[997 187 863 552 526 627] out 552
[304   9 873 533 735  95] out 533
[ 596 -850 -739  -34  856  185] out -34
[7936 7737 1793 6414 2553 6081] out 6414
[116  76 106 149 204  47] out 149
[4 1 8 5 5 4] out 5
---
(11, 88, 75, 84, 59)
59
(3763, 8594, 7768, 3365, 7645, 2035)
2035
(-620, -160, 33, -176, 239, 561, -587)
-587
(3901, 3945, 9587, 2494)
2494
(1658, 2001, 5195, 9119, 1339, 3052)
3052
(8157, 1415, 9874, 7880)
7880
(194, 671, 214, 832, 639)
639
---
[[15, 32, 34, -8, 1, -15, 19], [20, 17, 11, 29, 13, 23, 20], [12, -6, 18, -29, 7, 20, 16]]
-6
[730, -275, -520, -194, -758, -40, 883]
-275
[197, 230, 206, 21]
230
[[6571, 6200, 3757, 6321, 7169, 1566, 7852], [4989, 7278, 7188, 3159, 8935, 1496, 6620]]
7278
[9888, 9434, 4914, 6182, 1195]
9434
[663, 79, 426, -327, -958, 554]
79
[2, 8, 2, 4]
8
---
((-397, -654, -799, -574, -497, -458, -760), (-439, -386, -876, -919, -478, -593, -779), (-593, -708, -714, -84, -422, 802, -540)) Answer: -593
((526, 413, 584, 632, 242, 498), (625, 604, 443, 722, 447, 630), (443, 421, 601, 751, 362, 583)) Answer: 447
((15, 12, 19, 10, 12, -31), (15, 13, 6, 5, 16, 39), (14, 14, 17, 20, 15, 15)) Answer: 16
((83, 122, 23, 190, 174), (86, 131, 23, 174, 173), (115, 85, 209, 199, 88)) Answer: 174
((144, 146, 189, 85), (159, 114, 80, 128), (200, 102, 33, 157)) Answer: 80
((3166, 2760, 4461, 6351, 6558), (4063, 6561, 5853, 2573, 9740), (4742, 3411, 4239, 5205, 5279)) Answer: 2573
---
-17.7 30.6 -2.4 14.8 6.3 -3.4
-33.8 -4.8 25.2 78.5 -29.4 21.1
24.3 -34.5 -33.1 -59.3 -4.2 -36.3
==> 6.3

-72.8 -16.7 -30.6 -75.8 -22.6 ==> -75.8

-0.3 67.5 -67.1 -4.9 7.5 ==> -4.9

6.0 37.1 62.7 -2.1
1.7 40.5 64.7 -1.5
15.8 25.5 54.9 -3.1
==> 62.7

-38.9 -58.1 2.9 -10.1 7.7 -19.7 ==> 7.7

-4.2 -67.6 39.7 -12.2 -59.9 ==> -12.2

-58.0 18.1 1.4 -8.0 11.3 20.6 55.0 ==> 20.6

71.1 50.1 8.7 10.6 3.5 ==> 10.6
---
-61.3,-14.3,-7.5,-17.4,-20.3,-0.8
-32.6,-3.4,-51.0,0.8,-13.3,-0.4
26.2,-25.0,41.1,5.5,-12.3,4.0
yields -12.3

5.7,63.4,37.8,3.2 yields 37.8

-1.9,-37.7,-72.5,17.1,26.7,49.3 yields 26.7

12.6,-58.3,-23.4,26.7 yields -23.4

4.2,17.7,15.4,12.9,-55.1 yields 12.9

-59.2,-56.6,-46.6,31.9,-44.7 yields 31.9

-78.5,-48.6,45.8,50.4,-17.3,9.2,-31.8 yields 9.2

-4.3,9.5,24.7,-10.4,36.2,-68.6,-50.6 yields -68.6
---
[[40.0 48.1 55.9 45.9]
 [36.7 49.6 27.1 28.4]
 [47.1 41.1 41.2 72.9]] --> 41.1

[[ -7.0 -37.7  32.4  56.8  28.4  38.2  -3.3]
 [-37.1  -3.8 -27.5 -40.3 -55.7 -24.5   2.8]
 [ 10.4  10.9  38.9 -35.7  50.5  53.7 -47.4]] --> 50.5

[[-14.7  -8.1  -7.4  64.9]
 [-64.1   9.1  -4.1 -25.4]
 [-27.0 -43.6 -54.6 -17.4]] --> -43.6

[[-61.9 -49.3  31.1   6.5  -5.1  22.2]
 [-24.7 -34.3   8.9  41.2  -0.9  21.2]
 [ -5.9  18.3  46.7 -69.7  14.3   6.0]] --> -69.7

[[  4.6  -7.1 -62.7 -16.0  -3.3 -49.5]
 [-13.2  -3.3  76.9  23.7  -9.8  66.5]
 [-11.5  12.0  54.8  -7.3  -9.1  56.2]] --> -7.3

[[  5.5 -10.6  32.5  -3.7  51.5  -6.6 -44.3]
 [ 31.3  11.8  54.3   9.3  26.2 -11.0 -63.9]
 [-11.5  -9.3  39.9  21.8  -3.6  12.6 -11.9]] --> -3.6

[[ 10.3   2.1 -11.2  -3.8   3.6  -9.5]
 [-38.5  -0.3  64.0  45.4  -5.4  69.1]
 [ -8.0   5.9   2.2  -0.6  -5.3   6.3]] --> -0.6
---
 -0.5   60.3  -51.1   61.4   37.8 Answer: 61.4

-48.6   34.7  -62.5   37.7   46.7  -40.2   48.5
-17.9    7.5  -24.9   16.4   13.9   -8.3   23.7
Answer: -8.3

 46.1  -23.6    1.3  -58.1  -48.7   56.8 Answer: -48.7

 35.9  -13.9   12.2   32.7  -25.3
-20.2  -16.9   -4.4  -37.0   73.3
Answer: -37.0

-53.5  -58.8  -22.4  -15.9
-56.9  -47.6  -15.3  -19.4
 55.6   63.2   22.1    5.1
Answer: 22.1

 22.6  -18.1   -2.8  -75.8 Answer: -2.8

  7.6  -29.8   -8.3   75.4   40.4  -10.0 Answer: 40.4

  4.4   -1.0   -0.2    3.7
 67.3   72.1   61.6   58.8
-43.7  -75.1  -75.8  -41.3
Answer: -75.8

-50.0  -28.9   38.5   12.7  -62.7  -22.7    8.5 Answer: -22.7

-12.6   39.0   17.7   45.5  -19.8  -69.0 Answer: -19.8
---
-55.4 28.8 -20.6 31.2 9.4 -3.6 -45.1 | 31.2, -55.4

20.5 -1.1 -60.1 -65.6 13.7 -46.5 | 20.5, -65.6

-68.8 5.8 66.1 32.6 -2.5 -24.5 -21.3 | 66.1, -68.8

-53.8 41.2 -21.2 11.4 -74.3 4.5 42.9 | 42.9, -74.3

60.7 20.3 67.6 -34.3 -17.9 -2.3 -31.4
-38.8 21.9 -1.3 31.9 -19.5 3.5 -3.3
-75.4 30.3 -44.8 60.5 -38.9 0.4 22.5
| 67.6, -75.4

-37.0 58.8 -48.7 -50.5
-69.1 57.9 -51.9 -31.2
| 58.8, -69.1
---
array([-0.05, -0.10,  0.01, -0.09, -0.05,  0.13, -0.05]) -> -0.05

array([ 1.8,  0.2, -1.4,  0.0]) -> 0.0

array([ 1.64,  1.48,  1.06,  1.87, -1.23, -1.32]) -> -1.32

array([-0.03, -0.09,  0.08,  0.12, -0.04, -0.11, -0.06]) -> -0.06

array([ 0.37,  1.17, -0.92, -0.33]) -> -0.33

array([-186.728,  136.627,  -42.648,  -94.193,   87.671,  -19.626,
         58.758]) -> 58.758

array([  6.73, -13.45,   1.40,  11.82]) -> 11.82
---
5444  7080  4945  8308  8654  7612  7404
6044  3090  3874  6387  6683  5641  5417
ans = 6683

170    1  216  200  117   42  168 ans = 117

6081  8450  2016  7143  3532 ans = 2016

6150  2064  4720  9549  6158
4485  2495  4662  9608  5621
5226  2158  4473  9616  5803
ans = 4473

65  88  44  31  55  53  79
25  52  49  28  65  49  22
ans = 65

2  8  4  2  4  3  5
2  5  5  4  3  4  3
5  5  5  5  5  5  5
ans = 5

 277   -93   533  -682  -510 ans = 533

4  2  7  6  8  9
4  2  7  5  8  9
ans = 5

1  1  4  7  2  9 ans = 7
---
9.3 -2.9 71.4 23.2 -35.3 -57.1 => -2.9

-12.2 -26.0 1.9 -71.4 -14.1 => -14.1

12.4 -3.5 -15.7 -3.4 -2.5 2.2
-21.0 -21.3 58.6 4.4 2.0 -3.1
=> -15.7

-18.2 -42.5 -13.6 73.4 -21.0 35.1 -15.0 => -18.2

19.9 13.5 -6.0 74.4 28.1 16.5
9.8 22.0 6.3 20.1 -37.2 -47.6
7.6 13.8 3.9 30.4 -9.8 -20.9
=> -20.9

-7.8 -8.7 10.6 29.3 21.0 -71.5 5.9 => -7.8

32.8 -9.2 -22.0 -15.0 71.6 -34.3 54.1 => -15.0

7.1 15.1 47.9 21.1 4.8 24.8 20.5
9.8 27.2 72.7 8.6 3.9 55.7 30.8
=> 7.1
---
Q: [[2.8, -3.7, 5.6, 29.1], [-6.4, 3.3, 2.1, 3.0], [-35.0, -64.6, -22.6, -28.3]]
A: -6.4
Q: [[21.7, -19.7, -20.8, -67.0, -29.5, 32.2], [-29.9, -22.4, 11.8, 20.3, 14.0, -27.3], [-34.6, -15.0, -49.9, 2.3, 28.2, -39.8]]
A: -29.9
Q: [[16.7, 16.0, -26.0, 7.7, 15.0], [34.6, -22.1, -3.9, -19.8, -19.1], [-15.1, 13.7, -6.7, -5.5, 59.9]]
A: 34.6
Q: [[17.2, 46.5, 62.6, -11.7, 0.9, -17.9, -17.3], [-22.7, 30.5, -9.7, 8.7, -33.8, -11.5, 5.6], [-18.1, 7.6, 26.4, -44.9, -21.1, -49.5, -59.7]]
A: -22.7
Q: [[-13.6, -3.7, 20.7, 11.3], [-26.7, -30.4, -15.5, -58.8], [-6.4, 6.8, 68.0, 0.2]]
A: -26.7
Q: [[-24.6, 22.4, 58.9, 12.4, 7.6, -52.9, -19.9], [15.3, 17.5, 31.4, 12.4, -17.5, -4.7, -38.7], [-14.2, -0.6, 17.0, 46.7, 16.7, 7.2, -14.6]]
A: 15.3
Q: [[68.7, 6.5, -6.9, -30.2], [54.9, 71.3, 70.1, 59.5], [-14.8, 3.5, 12.4, -52.0]]
A: 54.9
Q: [[4.4, 24.4, -36.8, 58.4, -18.7], [42.3, -32.8, -10.3, -6.6, -29.4], [-9.9, -0.1, 20.8, -35.1, -3.5]]
A: 42.3
